Here is a tiny trained network, its code and every weight. The questions are about switching its units off for an input and a class, where a switched-off unit gives its printed mean instead of its output.

import numpy as np


def w(rows, s, z=0):
    codes = np.array(rows[::2]) - 128.0
    scale = np.full(codes.shape[1], s)
    scale[-1] = z or s
    return codes * scale


def f(y):
    return np.maximum(y, 0)


def log_softmax(a):
    a = a - a.max(-1, keepdims=True)
    return a - np.log(np.exp(a).sum(-1, keepdims=True))


def net(x, mask):
    res = np.array(x, float).reshape(1, 4) / 4 @ E
    y = f(res @ A[0][:, :-1].T + A[0][:, -1])
    res = res + np.where(mask, y, B[0][:, -1]) @ B[0][:, :-1]
    return log_softmax(res[-1] @ U[:, :-1].T + U[:, -1])


A, B = {}, {}
E = w([
[160,97,28,163,221,69],'x0',
[2,185,114,2,169,96],'x1',
[132,68,194,102,211,232],'x2',
[69,199,96,204,147,209],'x3',
],0.0086)
A[0] = w([
[115,151,93,142,64,82,158],'neuron 1',
[52,134,128,172,100,167,43],'neuron 2',
[159,97,156,87,115,76,80],'neuron 3',
[122,110,166,109,183,153,137],'neuron 4',
[136,151,186,102,49,155,12],'neuron 5',
[151,109,150,99,123,85,53],'neuron 6',
[111,146,165,116,63,161,38],'neuron 7',
[194,80,155,168,79,124,48],'neuron 8',
[105,187,112,156,100,180,107],'neuron 9',
[116,172,97,156,165,168,74],'neuron 10',
[185,120,131,170,106,152,117],'neuron 11',
[136,152,136,182,129,151,71],'neuron 12',
[147,111,179,95,102,105,60],'neuron 13',
[156,60,150,80,104,89,75],'neuron 14',
[94,165,147,44,148,104,116],'neuron 15',
[93,140,157,110,93,150,100],'neuron 16',
[76,176,112,186,134,182,117],'neuron 17',
[170,92,175,183,100,125,45],'neuron 18',
[137,90,147,113,176,180,115],'neuron 19',
[105,121,175,126,111,125,72],'neuron 20',
[97,139,127,46,167,103,103],'neuron 21',
[150,67,133,78,101,97,102],'neuron 22',
[74,129,144,92,163,126,94],'neuron 23',
[125,85,175,113,198,187,106],'neuron 24',
[118,175,95,155,47,85,181],'neuron 25',
[133,94,146,122,182,159,109],'neuron 26',
[149,182,96,148,103,70,168],'neuron 27',
[125,98,174,132,183,168,74],'neuron 28',
[110,139,177,113,57,156,58],'neuron 29',
[73,188,116,69,124,106,105],'neuron 30',
[139,83,40,144,246,89,111],'neuron 31',
[107,128,174,101,52,174,82],'neuron 32',
[167,93,144,154,77,144,108],'neuron 33',
],0.011,0.0011)
B[0] = w([
[239,180,212,35,83,165,212],'neuron 1',
[90,133,165,160,164,90,185],'neuron 2',
[101,151,205,170,206,152,181],'neuron 3',
[171,155,141,85,65,151,181],'neuron 4',
[131,53,92,138,101,42,193],'neuron 5',
[113,152,188,172,167,111,166],'neuron 6',
[138,34,87,119,116,53,183],'neuron 7',
[86,161,85,179,91,179,213],'neuron 8',
[124,103,221,168,218,90,195],'neuron 9',
[116,83,218,139,197,105,182],'neuron 10',
[81,159,81,165,98,146,198],'neuron 11',
[104,143,140,169,145,154,171],'neuron 12',
[114,103,180,183,236,73,167],'neuron 13',
[103,162,184,184,240,128,188],'neuron 14',
[78,173,71,189,81,196,232],'neuron 15',
[105,86,96,139,108,92,174],'neuron 16',
[100,122,199,147,227,94,208],'neuron 17',
[81,176,79,201,72,171,201],'neuron 18',
[174,170,140,40,83,133,187],'neuron 19',
[121,95,139,145,135,103,154],'neuron 20',
[57,143,76,182,107,200,230],'neuron 21',
[96,142,216,189,227,176,182],'neuron 22',
[119,165,84,164,117,178,199],'neuron 23',
[197,176,150,53,81,144,207],'neuron 24',
[238,200,191,18,94,161,232],'neuron 25',
[174,120,151,41,86,148,180],'neuron 26',
[211,136,168,46,95,121,212],'neuron 27',
[237,176,161,60,98,135,185],'neuron 28',
[112,25,68,71,123,32,188],'neuron 29',
[93,159,84,181,92,187,242],'neuron 30',
[134,3,43,95,122,35,254],'neuron 31',
[125,53,70,98,108,81,194],'neuron 32',
[73,160,59,175,78,168,191],'neuron 33',
],0.0058,0.0099)
U = w([
[176,186,166,32,81,155,254],'0',
[60,175,35,209,95,204,8],'1',
[106,12,57,120,136,30,181],'2',
[88,138,224,191,252,113,66],'3',
],0.011,0.00043)

Each question gives the input, the list of numbers given to net, and the class t.
The units are the neurons (one row each of A and B). Each row of codes is followed by its name. A weight is (code - 128) times the scale printed after its matrix; where a second scale follows, it is the last column's (A, B and U).
mask holds one flag per neuron, in row order. A switched-off neuron (its flag False) gives its mean, the last column of its row in B, instead of its output. The means were averaged over made-up inputs and are rounded, as every weight is.
A unit's drop is (log p(t) with every unit on - log p(t) with that unit switched off) / (log p(t) with every unit on - log p(t) with every unit switched off).
The circuit of an input: a set's keep is (log p(t) with only the set's units on - log p(t) with every unit switched off) / (log p(t) with every unit on - log p(t) with every unit switched off). Starting from the 12 units with the biggest drops (on a tie, the unit counted first), units are removed one at a time, each time the one whose removal leaves the highest keep (on an exact tie, the one counted first), for as long as the keep stays at least 0.8.
circuit, biggest first: the units of the circuit, biggest drop first
top k neurons: the k neurons with the biggest drops, biggest first
drop when u is switched off: that unit's drop, to one decimal
input [-7,7,4,3], class 1: circuit, biggest first : [neuron 15]
input [7,-5,-8,5], class 0: circuit, biggest first : [neuron 25; neuron 27]
input [-8,1,-7,-6], class 2: top 2 neurons : [neuron 5; neuron 29]
input [5,8,-4,-8], class 1: top 3 neurons : [neuron 15; neuron 21; neuron 30]
input [2,1,3,-4], class 3: circuit, biggest first : [neuron 14; neuron 22]
input [1,7,5,8], class 3: top 2 neurons : [neuron 17; neuron 10]
input [6,3,2,7], class 3: top 2 neurons : [neuron 17; neuron 10]
input [-7,6,0,-5], class 2: circuit, biggest first : [neuron 29; neuron 5]
input [-6,1,-6,6], class 0: top 4 neurons : [neuron 25; neuron 1; neuron 31; neuron 27]
input [5,-6,-6,3], class 0: top 2 neurons : [neuron 25; neuron 27]
input [-6,-7,-4,-2], class 1: top 3 neurons : [neuron 8; neuron 18; neuron 33]
input [-7,8,-6,1], class 1: top 2 neurons : [neuron 30; neuron 15]
input [8,-6,8,8], class 0: top 4 neurons : [neuron 24; neuron 28; neuron 19; neuron 26]
input [6,-7,-1,-2], class 1: circuit, biggest first : [neuron 8]
input [-4,-8,6,-4], class 1: top 3 neurons : [neuron 18; neuron 8; neuron 33]
input [6,0,4,4], class 2: top 3 neurons : [neuron 31; neuron 25; neuron 1]
input [7,3,-7,7], class 0: top 3 neurons : [neuron 25; neuron 1; neuron 27]
input [1,8,-8,2], class 0: top 3 neurons : [neuron 25; neuron 1; neuron 27]
input [8,8,5,-8], class 1: top 2 neurons : [neuron 21; neuron 15]
input [7,-5,0,6], class 2: circuit, biggest first : [neuron 31]
input [-7,8,-8,8], class 0: drop when neuron 14 is switched off : 0.1
input [7,6,7,5], class 0: drop when neuron 24 is switched off : 0.4
input [-7,2,6,3], class 2: drop when neuron 25 is switched off : 0.2
input [1,-4,5,5], class 0: drop when neuron 24 is switched off : 0.4
